Below are the code and all the weights of a small trained network. Each question names an input and a class and asks about switching units off, where a switched-off unit gives its printed mean instead of its output.

import numpy as np


def w(rows, s, z=0):
    codes = np.array(rows[::2]) - 128.0
    scale = np.full(codes.shape[1], s)
    scale[-1] = z or s
    return codes * scale


def norm(h):
    return h / np.sqrt((h * h).mean(-1, keepdims=True) + 1e-5)


def f(y):
    return y / 2 * (1 + np.tanh(0.7978845608 * (y + 0.044715 * y**3)))


def log_softmax(a):
    a = a - a.max(-1, keepdims=True)
    return a - np.log(np.exp(a).sum(-1, keepdims=True))


def net(x, mask):
    res = np.array(x, float).reshape(1, 6) / 4 @ E
    u = 0
    for l in range(2):
        y = f(norm(res) @ A[l][:, :-1].T + A[l][:, -1])
        res = res + np.where(mask[u : u + 7], y, B[l][:, -1]) @ B[l][:, :-1]
        u += 7
    return log_softmax(norm(res)[-1] @ U[:, :-1].T + U[:, -1])


A, B = {}, {}
E = w([
[75,151,114,149,80,61,130,79,220,72,205],'x0',
[146,141,73,161,172,173,66,145,70,176,98],'x1',
[97,148,135,113,61,86,148,131,140,108,177],'x2',
[138,136,219,63,58,100,115,152,48,206,139],'x3',
[32,184,153,49,18,38,20,65,105,253,101],'x4',
[194,94,218,74,150,194,193,180,78,131,46],'x5',
],0.0008)
A[0] = w([
[154,81,137,79,187,175,52,146,47,222,36,73],'L0N0',
[72,132,79,172,82,38,120,76,200,71,242,77],'L0N1',
[194,106,96,176,209,213,192,177,151,46,120,66],'L0N2',
[172,169,48,159,207,186,15,144,24,237,63,26],'L0N3',
[36,194,170,41,5,29,69,83,112,231,110,51],'L0N4',
[149,176,35,168,194,197,12,132,45,217,69,8],'L0N5',
[213,75,241,62,108,151,181,232,40,165,115,44],'L0N6',
],0.0019,0.0015)
B[0] = w([
[83,143,64,195,139,124,139,144,151,106,175,193],'L0N0',
[94,194,48,190,95,115,161,158,81,112,221,183],'L0N1',
[122,64,173,89,132,108,73,66,202,166,57,179],'L0N2',
[51,83,58,178,148,177,83,197,71,176,126,191],'L0N3',
[119,7,215,53,173,90,81,14,224,184,56,254],'L0N4',
[72,70,100,144,148,172,101,208,62,185,109,171],'L0N5',
[187,236,158,119,66,182,177,191,79,50,193,184],'L0N6',
],0.0018,0.0024)
A[1] = w([
[212,53,219,48,187,169,120,126,53,181,42,95],'L1N0',
[172,159,71,211,204,217,231,190,89,47,122,96],'L1N1',
[213,204,221,70,65,168,198,214,48,92,123,8],'L1N2',
[63,72,185,37,68,34,42,36,162,216,96,28],'L1N3',
[184,65,111,166,199,144,139,69,225,69,54,76],'L1N4',
[96,251,47,193,75,63,155,93,137,63,236,43],'L1N5',
[214,204,224,63,62,167,197,212,47,85,137,5],'L1N6',
],0.0027,0.0022)
B[1] = w([
[92,153,60,184,95,78,136,102,170,77,202,207],'L1N0',
[84,136,179,71,78,85,83,86,139,177,128,210],'L1N1',
[202,41,168,50,72,193,41,173,73,60,212,167],'L1N2',
[78,254,247,12,87,68,29,6,226,251,163,253],'L1N3',
[209,109,216,161,150,182,209,60,155,81,100,160],'L1N4',
[71,207,22,198,28,59,241,243,120,35,204,178],'L1N5',
[218,57,163,37,59,183,40,188,46,60,216,167],'L1N6',
],0.0026,0.003)
U = w([
[252,6,249,247,252,243,253,15,252,3,4,160],'0',
[243,238,127,9,163,9,229,242,4,118,68,1],'1',
[252,7,251,4,4,252,4,253,3,3,253,210],'2',
[3,253,252,4,27,4,3,3,252,253,174,237],'3',
[4,253,3,252,6,3,252,223,215,3,251,199],'4',
[6,32,3,249,252,251,4,253,4,253,4,183],'5',
],0.0033,0.0032)

Each question gives the input, the list of numbers given to net, and the class t.
The units are the neurons (one row each of A and B). Each row of codes is followed by its name. A weight is (code - 128) times the scale printed after its matrix; where a second scale follows, it is the last column's (A, B and U).
mask holds one flag per neuron, layer by layer. A switched-off neuron (its flag False) gives its mean, the last column of its row in B, instead of its output. The means were averaged over made-up inputs and are rounded, as every weight is.
A unit's drop is (log p(t) with every unit on - log p(t) with that unit switched off) / (log p(t) with every unit on - log p(t) with every unit switched off).
The circuit of an input: a set's keep is (log p(t) with only the set's units on - log p(t) with every unit switched off) / (log p(t) with every unit on - log p(t) with every unit switched off). Starting from the 12 units with the biggest drops (on a tie, the unit counted first), units are removed one at a time, each time the one whose removal leaves the highest keep (on an exact tie, the one counted first), for as long as the keep stays at least 0.8.
circuit, biggest first: the units of the circuit, biggest drop first
top k neurons: the k neurons with the biggest drops, biggest first
k most important neurons of layer l: the k neurons of layer l with the biggest drops, biggest first
drop of u: that unit's drop, to one decimal
input [-7,1,3,-4,4,5], class 5: circuit, biggest first => (L0N0; L1N3)
input [-1,7,0,-8,-6,-3], class 0: circuit, biggest first => (L1N4)
input [6,3,5,8,-2,-6], class 4: 2 most important neurons of layer 1 => (L1N5; L1N1)
input [8,6,-8,3,0,7], class 5: circuit, biggest first => (L0N3; L1N3)
input [2,3,-8,7,-1,0], class 5: circuit, biggest first => (L0N3; L1N3)
input [3,-3,3,0,-8,1], class 0: top 2 neurons => (L0N2; L1N3)
input [8,5,-6,2,-3,0], class 0: 2 most important neurons of layer 0 => (L0N2; L0N6)
input [-1,7,-3,6,3,-2], class 5: 2 most important neurons of layer 0 => (L0N3; L0N5)
input [7,-8,-1,0,3,-5], class 4: 2 most important neurons of layer 0 => (L0N1; L0N2)
input [-2,-1,-7,-5,0,-5], class 5: top 2 neurons => (L0N4; L1N3)
input [0,-2,-7,-1,-4,-7], class 0: 3 most important neurons of layer 0 => (L0N2; L0N6; L0N0)
input [0,-1,6,-8,1,3], class 4: top 3 neurons => (L0N4; L0N1; L1N5)
input [-6,3,6,-1,-4,-6], class 5: drop of L0N4 => 0.2
input [3,8,4,3,0,-7], class 4: circuit, biggest first => (L1N5)
input [-1,2,-2,2,5,8], class 2: drop of L0N6 => 2.3
input [6,4,-6,4,-1,5], class 2: drop of L0N6 => 0.3
input [8,-3,5,0,1,-3], class 4: top 2 neurons => (L0N1; L1N5)
